Below is a small trained network, with its code and all its weights. Each question gives an input and a target symbol and asks what happens when units are switched off, that is, made to give their printed mean instead of their output.

import numpy as np


def w(rows, s, z=0):
    codes = np.array(rows[::2]) - 128.0
    scale = np.full(codes.shape[1], s)
    scale[-1] = z or s
    return codes * scale


def norm(h):
    return h / np.sqrt((h * h).mean(-1, keepdims=True) + 1e-5)


def f(y):
    return y / 2 * (1 + np.tanh(0.7978845608 * (y + 0.044715 * y**3)))


def softmax(a):
    e = np.exp(a - a.max(-1, keepdims=True))
    return e / e.sum(-1, keepdims=True)


def log_softmax(a):
    a = a - a.max(-1, keepdims=True)
    return a - np.log(np.exp(a).sum(-1, keepdims=True))


def net(x, mask):
    ids = ['Φαδλπστω'.index(c) for c in x.split()]
    T = len(ids)
    res = E[ids] + P[:T]
    r = norm(res)
    for j in range(2):
        rows = slice(2 * j, 2 * j + 2)
        q, k, v = (r @ M[0][rows].T for M in (Q, K, V))
        z = softmax(np.where(np.tri(T) > 0, q @ k.T / 2**0.5, -1e9)) @ v
        o = O[0][rows]
        res = res + np.where(mask[j], z, o[:, -1]) @ o[:, :-1]
    y = f(norm(res) @ A[0][:, :-1].T + A[0][:, -1])
    res = res + np.where(mask[2:10], y, B[0][:, -1]) @ B[0][:, :-1]
    return log_softmax(norm(res)[-1] @ U[:, :-1].T + U[:, -1])


Q, K, V, O, A, B = {}, {}, {}, {}, {}, {}
E = w([
[102,153,132,110],'Φ',
[146,104,152,179],'α',
[161,55,50,130],'δ',
[254,96,57,126],'λ',
[115,143,63,146],'π',
[84,119,129,128],'σ',
[141,102,116,85],'τ',
[114,153,75,52],'ω',
],0.023)
P = w([
[182,77,139,160],'0',
[113,89,160,107],'1',
[173,203,108,196],'2',
[105,109,168,88],'3',
[11,70,19,217],'4',
[118,96,163,83],'5',
[15,98,2,196],'6',
[124,105,164,75],'7',
[128,218,81,206],'8',
[129,93,155,79],'9',
[126,210,75,201],'10',
[119,101,162,74],'11',
],0.0095)
Q[0] = w([
[65,181,208,206],'head 1',
[58,55,127,156],'head 1',
[107,120,139,227],'head 2',
[73,67,7,77],'head 2',
],0.013)
K[0] = w([
[53,149,237,162],'head 1',
[109,25,78,237],'head 1',
[70,213,162,208],'head 2',
[109,157,2,113],'head 2',
],0.012)
V[0] = w([
[168,218,109,164],'head 1',
[102,118,49,219],'head 1',
[103,140,63,215],'head 2',
[1,183,175,148],'head 2',
],0.007)
O[0] = w([
[226,27,97,97,81],'head 1',
[52,135,206,201,181],'head 1',
[158,205,117,109,150],'head 2',
[3,144,133,158,4],'head 2',
],0.0054,0.0036)
A[0] = w([
[160,168,34,155,98],'neuron 1',
[139,176,152,122,48],'neuron 2',
[150,108,139,189,184],'neuron 3',
[247,199,125,163,179],'neuron 4',
[168,74,104,187,5],'neuron 5',
[115,175,121,219,233],'neuron 6',
[228,132,129,121,129],'neuron 7',
[178,158,97,126,98],'neuron 8',
],0.015,0.0023)
B[0] = w([
[149,159,191,197,255],'neuron 1',
[33,89,104,75,124],'neuron 2',
[78,129,89,60,150],'neuron 3',
[81,52,4,168,190],'neuron 4',
[97,192,149,76,185],'neuron 5',
[168,90,97,107,174],'neuron 6',
[126,82,151,174,197],'neuron 7',
[21,157,139,84,181],'neuron 8',
],0.014,0.0068)
U = w([
[70,222,19,176,83],'Φ',
[158,133,104,135,3],'α',
[144,113,114,133,27],'δ',
[136,39,19,167,184],'λ',
[214,165,169,170,208],'π',
[64,102,222,150,118],'σ',
[216,65,175,127,177],'τ',
[151,177,54,1,111],'ω',
],0.0093,0.0042)

Each question gives the input, a string of symbols that net reads in full, and the target symbol t.
The units are the heads (2 rows each of Q, K, V and O) and the neurons (one row each of A and B). Each row of codes is followed by its name. A weight is (code - 128) times the scale printed after its matrix; where a second scale follows, it is the last column's (O, A, B and U).
mask holds one flag per unit, heads first, then neurons. A switched-off unit (its flag False) gives its mean, the last column of its rows in O or B, instead of its output. The means were averaged over made-up inputs and are rounded, as every weight is.
A unit's drop is (log p(t) with every unit on - log p(t) with that unit switched off) / (log p(t) with every unit on - log p(t) with every unit switched off).
The circuit of an input: a set's keep is (log p(t) with only the set's units on - log p(t) with every unit switched off) / (log p(t) with every unit on - log p(t) with every unit switched off). Starting from all 10 units, units are removed one at a time, each time the one whose removal leaves the highest keep (on an exact tie, the one counted first), for as long as the keep stays at least 0.8.
circuit, biggest first: the units of the circuit, biggest drop first
top k neurons: the k neurons with the biggest drops, biggest first
heads that matter: for each layer, one digit per head in row order, 1 if its drop is at least 0.15 and else 0, layers parted by /
drop of u: that unit's drop, to one decimal
input τ σ τ ω δ δ σ σ τ δ, target τ: top 2 neurons => (neuron 4; neuron 7)
input ω ω α ω ω δ Φ, target λ: circuit, biggest first => (neuron 6; neuron 5)
input ω ω Φ δ α α λ ω ω σ ω α, target ω: top 3 neurons => (neuron 3; neuron 1; neuron 7)
input δ ω ω, target λ: circuit, biggest first => (neuron 4)
input τ α σ δ, target σ: circuit, biggest first => (neuron 4; head 1; neuron 5)
input ω δ σ, target λ: heads that matter => 11
input ω ω Φ, target λ: top 2 neurons => (neuron 4; neuron 6)
input ω δ λ ω δ λ σ δ σ ω τ, target λ: heads that matter => 01
input δ Φ ω, target λ: circuit, biggest first => (neuron 4; head 1)
input Φ ω τ τ τ δ τ δ, target τ: heads that matter => 01
input δ δ ω ω δ Φ ω Φ, target ω: top 2 neurons => (neuron 1; neuron 4)
input δ δ ω τ Φ ω ω δ, target ω: top 4 neurons => (neuron 5; neuron 4; neuron 1; neuron 7)
input α δ ω δ, target ω: circuit, biggest first => (neuron 5; neuron 4)
input τ Φ ω λ ω ω σ ω δ δ α, target λ: circuit, biggest first => (neuron 4)
input ω δ Φ α, target ω: drop of neuron 2 => 0.0
input δ δ ω π δ ω δ δ ω δ τ, target λ: drop of neuron 4 => 2.1
input ω ω ω τ σ Φ ω ω ω τ α, target λ: drop of neuron 6 => 0.2
